[[130 146]
 [129 141]
 [130 154]
 [130 152]
 [130 149]
 [130 151]
 [130 155]
 [129 143]
 [129 139]
 [130 151]
 [130 154]]
->
[[130 146]
 [130 154]
 [130 149]
 [130 155]
 [129 139]
 [130 154]]

[[116 127 131 128 145 130 118]
 [138 127 122 120 124 124 131]
 [115 123 137 135 129 135 118]
 [122 126 147 131 111 125 137]
 [122 139 124 134 106 121 149]
 [128 122 138 129 121 122 133]
 [134 115 130 116 124 123 135]
 [127 139 122 123 130 119 124]
 [122 108 129 130 142 133 120]
 [115 119 138 132 121 122 126]]
->
[[116 127 131 128 145 130 118]
 [115 123 137 135 129 135 118]
 [122 139 124 134 106 121 149]
 [134 115 130 116 124 123 135]
 [122 108 129 130 142 133 120]]

[[129 141 135 127 127 120 133 125]
 [121 118 133 127 129 151 133 137]
 [133 139 135 132 121 123 123 137]
 [120 139 141 137 135 142 124 112]
 [124 132 127 113 131 126 130 143]
 [127 138 138 128 125 123 124 136]
 [150 121 126 124 139 121 139 117]
 [120 121 103 117 118 137 115 129]]
->
[[129 141 135 127 127 120 133 125]
 [133 139 135 132 121 123 123 137]
 [124 132 127 113 131 126 130 143]
 [150 121 126 124 139 121 139 117]]

[[ 99 140 120]
 [132 123 125]
 [115 133 123]
 [120 128 116]
 [128 131 129]
 [139 122 124]
 [143 125 148]
 [127 125 127]
 [128 128 132]
 [129 127 119]
 [114 134 136]]
->
[[ 99 140 120]
 [115 133 123]
 [128 131 129]
 [143 125 148]
 [128 128 132]
 [114 134 136]]

[[133 153 125 133 128 113 157 130 126 140]
 [141 124 130 141 130 132 121 137 129 122]
 [143 115 126 140 131 120 123 137 130 122]
 [123 123 133 119 139 135 121 129 106 126]
 [134 124 126 133 122 126 123 131 146 126]]
->
[[133 153 125 133 128 113 157 130 126 140]
 [143 115 126 140 131 120 123 137 130 122]
 [134 124 126 133 122 126 123 131 146 126]]

[[130 154 116 126 134 142 137 146 121 130 120 118 118 147 139 125]
 [120 116 116 135 149 145 139 127 122 133 113 150 129 117 136 141]
 [141 133 112 138 116 127 130 131 123 125 112 109 107 139 139 112]
 [105 123 130 122 128 119 129 114 146 145 121 123 112 118 140 112]
 [131 137 128 123 109 115 123 126 139 131 124 103 110 139 134 105]
 [115 125 129 123 153 143 135 131 125 134 130 151 142 117 126 147]]
->
[[130 154 116 126 134 142 137 146 121 130 120 118 118 147 139 125]
 [141 133 112 138 116 127 130 131 123 125 112 109 107 139 139 112]
 [131 137 128 123 109 115 123 126 139 131 124 103 110 139 134 105]]

[[126 142 124 126 123 123 126 145 145 124 148 144 124 126 124 125]
 [113 130 125 109 124 124 113 131 131 125 131 130 125 111 125 105]]
->
[[126 142 124 126 123 123 126 145 145 124 148 144 124 126 124 125]]

[[115 144 144 123 115 116 114]
 [134 121 119 114 132 121 117]
 [148 104 100 114 145 132 127]
 [110 150 153 135 112 121 124]
 [109 151 154 142 112 125 130]
 [118 140 142 141 120 132 136]
 [142 110 109 128 142 138 138]
 [137 116 116 133 138 139 140]
 [122 135 136 142 124 135 139]
 [111 149 153 145 114 128 134]]
->
[[115 144 144 123 115 116 114]
 [148 104 100 114 145 132 127]
 [109 151 154 142 112 125 130]
 [142 110 109 128 142 138 138]
 [122 135 136 142 124 135 139]]

[[138 130 137 133 137]
 [144 129 138 131 133]
 [147 129 137 131 131]
 [129 132 131 133 149]
 [132 131 134 133 144]
 [129 132 131 133 150]
 [139 130 137 133 136]
 [134 131 135 133 141]]
->
[[138 130 137 133 137]
 [147 129 137 131 131]
 [132 131 134 133 144]
 [139 130 137 133 136]]
---
[[149 126 105 105]
 [141 154 142 118]
 [151 150 129 107]
 [128 150 152 132]]
->
[105 142 150 128]

[[128 152]
 [124 135]
 [126 136]]
->
[152 124]

[[134 107 112 109]
 [134 105 115 117]
 [134 105 114 115]
 [134 106 112 111]]
->
[109 115 105 134]

[[128 112 107 107]
 [122 158 115 115]
 [128 102 120 120]
 [151 101 129 129]]
->
[107 115 102 151]

[[126 120 107 135]
 [131 110 107 138]]
->
[135 107]

[[150 150 148]
 [117 114 109]]
->
[148 114]
